Below are the code and all the weights of a small trained network. Each question names an input and a target symbol and asks about switching units off, where a switched-off unit gives its printed mean instead of its output.

import numpy as np


def w(rows, s, z=0):
    codes = np.array(rows[::2]) - 128.0
    scale = np.full(codes.shape[1], s)
    scale[-1] = z or s
    return codes * scale


def norm(h):
    return h / np.sqrt((h * h).mean(-1, keepdims=True) + 1e-5)


def f(y):
    return np.maximum(y, 0)


def softmax(a):
    e = np.exp(a - a.max(-1, keepdims=True))
    return e / e.sum(-1, keepdims=True)


def log_softmax(a):
    a = a - a.max(-1, keepdims=True)
    return a - np.log(np.exp(a).sum(-1, keepdims=True))


def net(x, mask):
    ids = ['βμπτφψ'.index(c) for c in x.split()]
    T = len(ids)
    res = E[ids] + P[:T]
    u = 0
    for l in range(2):
        r = norm(res)
        for j in range(2):
            rows = slice(3 * j, 3 * j + 3)
            q, k, v = (r @ M[l][rows].T for M in (Q, K, V))
            z = softmax(np.where(np.tri(T) > 0, q @ k.T / 3**0.5, -1e9)) @ v
            o = O[l][rows]
            res = res + np.where(mask[u + j], z, o[:, -1]) @ o[:, :-1]
        u += 2
        y = f(norm(res) @ A[l][:, :-1].T + A[l][:, -1])
        res = res + np.where(mask[u : u + 8], y, B[l][:, -1]) @ B[l][:, :-1]
        u += 8
    return log_softmax(norm(res)[-1] @ U[:, :-1].T + U[:, -1])


Q, K, V, O, A, B = {}, {}, {}, {}, {}, {}
E = w([
[129,142,99,141,165,154,101,154,184],'β',
[158,156,92,195,107,135,150,113,125],'μ',
[77,98,153,94,5,131,124,69,143],'π',
[132,142,154,121,129,91,123,190,166],'τ',
[114,151,70,136,103,105,112,171,110],'φ',
[145,96,69,128,151,91,104,114,160],'ψ',
],0.026)
P = w([
[138,172,178,70,141,122,108,50,57],'0',
[171,224,54,81,124,71,190,125,207],'1',
[113,156,120,72,135,161,158,142,139],'2',
[146,161,106,138,136,81,144,125,149],'3',
[52,58,137,201,178,169,169,186,86],'4',
[52,160,142,218,197,50,130,94,155],'5',
[121,56,143,136,132,217,111,197,81],'6',
[198,123,143,159,134,131,53,141,120],'7',
[186,115,95,84,90,194,109,197,197],'8',
[59,122,175,215,162,84,51,108,120],'9',
[119,46,120,144,91,223,85,203,94],'10',
[6,112,135,239,139,54,124,122,145],'11',
[190,142,111,99,54,211,62,158,213],'12',
],0.014)
Q[0] = w([
[174,159,139,99,117,128,86,107,127],'0.h0',
[122,148,146,144,135,99,93,100,130],'0.h0',
[128,131,146,83,162,130,163,96,94],'0.h0',
[107,6,170,195,91,172,78,165,112],'0.h1',
[19,118,142,184,183,100,163,116,109],'0.h1',
[98,45,117,113,142,157,240,161,126],'0.h1',
],0.017)
K[0] = w([
[63,117,162,174,178,109,137,114,88],'0.h0',
[139,81,121,70,151,194,182,164,87],'0.h0',
[136,159,118,107,179,124,197,133,114],'0.h0',
[236,99,93,229,167,102,70,237,117],'0.h1',
[230,109,70,8,64,206,208,178,177],'0.h1',
[196,232,49,112,105,54,173,112,239],'0.h1',
],0.011)
V[0] = w([
[169,142,221,144,117,69,188,129,98],'0.h0',
[35,83,139,137,2,156,169,112,149],'0.h0',
[158,182,77,151,132,78,100,176,41],'0.h0',
[126,45,204,47,154,47,107,192,154],'0.h1',
[155,30,46,167,113,9,149,68,61],'0.h1',
[216,72,152,170,162,175,137,45,238],'0.h1',
],0.0093)
O[0] = w([
[109,134,210,223,167,79,254,118,100,1],'0.h0',
[13,80,154,201,40,226,165,100,168,222],'0.h0',
[152,136,110,146,126,18,81,181,28,107],'0.h0',
[203,8,96,122,198,133,211,197,116,85],'0.h1',
[23,84,143,213,197,12,109,56,117,33],'0.h1',
[228,153,138,111,151,124,47,60,174,119],'0.h1',
],0.0093,0.0039)
A[0] = w([
[108,97,254,126,147,149,125,150,241,121],'0.n0',
[89,44,119,190,115,233,110,106,163,36],'0.n1',
[96,158,100,190,241,124,169,104,45,242],'0.n2',
[101,31,182,63,34,114,107,87,165,133],'0.n3',
[178,103,95,194,123,167,198,41,97,5],'0.n4',
[206,108,96,111,129,212,205,102,86,8],'0.n5',
[118,177,142,143,165,138,77,49,126,3],'0.n6',
[170,195,112,154,170,172,105,154,134,175],'0.n7',
],0.0097,0.004)
B[0] = w([
[182,158,161,181,157,185,193,82,146,206],'0.n0',
[110,168,41,200,113,224,147,64,159,255],'0.n1',
[200,121,128,89,85,89,20,158,187,172],'0.n2',
[161,64,96,122,102,182,204,68,67,223],'0.n3',
[109,194,210,143,123,69,116,11,151,139],'0.n4',
[141,116,255,153,115,38,113,118,174,166],'0.n5',
[154,97,221,107,117,70,71,131,175,153],'0.n6',
[136,176,92,64,101,102,96,144,146,200],'0.n7',
],0.011,0.0087)
Q[1] = w([
[170,18,62,120,23,142,167,83,148],'1.h0',
[159,147,142,80,156,98,168,88,10],'1.h0',
[186,154,143,116,107,77,244,50,17],'1.h0',
[100,68,156,63,67,147,140,65,121],'1.h1',
[90,38,93,73,149,150,175,83,210],'1.h1',
[123,160,183,143,123,93,212,120,135],'1.h1',
],0.012)
K[1] = w([
[121,170,75,247,141,181,153,120,196],'1.h0',
[128,140,138,123,171,106,72,158,105],'1.h0',
[139,118,154,162,207,150,83,178,116],'1.h0',
[80,113,163,178,92,173,137,103,137],'1.h1',
[140,88,95,128,67,167,119,108,217],'1.h1',
[156,171,128,148,174,96,164,146,130],'1.h1',
],0.014)
V[1] = w([
[135,140,128,81,162,92,105,148,108],'1.h0',
[148,108,143,207,138,178,98,153,125],'1.h0',
[150,232,110,131,158,66,137,175,143],'1.h0',
[109,6,145,108,102,159,139,73,122],'1.h1',
[144,194,84,122,167,143,162,112,157],'1.h1',
[121,176,82,242,184,155,151,149,166],'1.h1',
],0.012)
O[1] = w([
[115,152,88,135,107,203,232,106,113,2],'1.h0',
[144,119,117,183,127,96,86,137,185,165],'1.h0',
[137,213,78,160,105,134,244,39,27,90],'1.h0',
[130,184,34,133,121,154,224,74,78,147],'1.h1',
[149,131,155,103,117,56,117,152,68,185],'1.h1',
[197,189,135,63,169,100,76,187,57,147],'1.h1',
],0.011,0.0059)
A[1] = w([
[175,74,50,141,127,137,189,171,119,61],'1.n0',
[92,48,148,170,203,115,106,185,123,41],'1.n1',
[148,88,212,143,133,150,142,198,139,185],'1.n2',
[33,99,101,130,92,114,107,207,123,84],'1.n3',
[85,162,133,144,247,143,114,161,149,2],'1.n4',
[137,44,72,116,248,85,96,69,149,82],'1.n5',
[86,120,172,106,70,127,103,105,137,154],'1.n6',
[64,58,181,64,138,151,123,100,136,153],'1.n7',
],0.017,0.0048)
B[1] = w([
[130,104,248,160,160,113,106,139,144,233],'1.n0',
[124,172,117,102,104,163,102,143,249,202],'1.n1',
[116,79,161,161,161,126,139,121,165,254],'1.n2',
[106,69,78,141,105,127,116,186,135,234],'1.n3',
[187,143,125,90,85,121,128,157,57,165],'1.n4',
[141,76,49,104,198,148,113,89,134,246],'1.n5',
[124,117,141,154,141,98,94,138,147,253],'1.n6',
[167,154,122,114,163,143,126,169,147,183],'1.n7',
],0.019,0.0057)
U = w([
[225,136,115,68,61,214,89,172,84,111],'β',
[51,154,188,170,112,59,46,50,109,44],'μ',
[3,98,142,139,109,239,218,47,123,252],'π',
[178,38,221,176,187,129,172,180,95,176],'τ',
[61,32,58,164,59,117,126,227,40,98],'φ',
[146,41,39,139,252,102,128,65,80,72],'ψ',
],0.0051,0.0021)

Each question gives the input, a string of symbols that net reads in full, and the target symbol t.
The units are the heads (3 rows each of Q, K, V and O) and the neurons (one row each of A and B). Each row of codes is followed by its name. A weight is (code - 128) times the scale printed after its matrix; where a second scale follows, it is the last column's (O, A, B and U).
mask holds one flag per unit, layer by layer, with each layer's heads first. A switched-off unit (its flag False) gives its mean, the last column of its rows in O or B, instead of its output. The means were averaged over made-up inputs and are rounded, as every weight is.
A unit's drop is (log p(t) with every unit on - log p(t) with that unit switched off) / (log p(t) with every unit on - log p(t) with every unit switched off).
k most important neurons: the k neurons with the biggest drops, biggest first
top k neurons in layer l: the k neurons of layer l with the biggest drops, biggest first
which heads matter: for each layer, one digit per head in row order, 1 if its drop is at least 0.15 and else 0, layers parted by /
input μ ψ π β μ β β π μ β τ, target π: top 3 neurons in layer 0 -> (0.n1 0.n3 0.n0)
input τ φ τ β μ φ β ψ, target μ: which heads matter -> 11 / 10
input φ β π π, target φ: which heads matter -> 11 / 10
input μ τ φ π π τ μ τ π ψ π μ β, target ψ: which heads matter -> 01 / 11
input μ π μ μ μ τ β ψ β β β τ, target β: which heads matter -> 11 / 00
input τ β π τ τ φ π β τ, target φ: which heads matter -> 11 / 01
input μ β β β τ, target β: which heads matter -> 11 / 10
input π φ π μ, target π: which heads matter -> 10 / 00
input τ τ ψ φ β τ β, target φ: 2 most important neurons -> (1.n3 0.n3)
input β β τ μ φ τ φ φ ψ μ β, target φ: which heads matter -> 11 / 10
input μ τ τ β τ μ β β, target τ: which heads matter -> 01 / 10
input τ τ β τ ψ β, target β: which heads matter -> 01 / 00
input π π ψ π π φ τ τ φ, target φ: which heads matter -> 01 / 01
input μ ψ ψ ψ τ φ φ, target ψ: which heads matter -> 11 / 10
input ψ ψ β, target ψ: which heads matter -> 01 / 10
input φ β ψ τ ψ, target β: top neuron in layer 1 -> (1.n5)
input φ τ μ ψ τ ψ τ ψ ψ φ, target τ: top neuron in layer 1 -> (1.n0)
input τ π π τ τ ψ, target π: 2 most important neurons -> (0.n1 0.n0)
input μ π τ τ τ β τ β π φ, target τ: 2 most important neurons -> (1.n0 0.n5)
input μ β ψ π μ ψ β μ μ, target μ: most important neuron -> (0.n4)
input β β τ τ ψ φ μ τ ψ, target φ: 2 most important neurons -> (1.n3 0.n3)
input π φ ψ τ φ π, target ψ: 2 most important neurons -> (1.n5 0.n3)
input β φ φ π μ π β φ, target μ: top 2 neurons in layer 0 -> (0.n1 0.n6)
input π β ψ μ φ φ ψ φ τ τ β π, target τ: 2 most important neurons -> (1.n0 0.n3)
input φ τ β β τ τ β π μ π τ, target π: top 2 neurons in layer 0 -> (0.n1 0.n0)
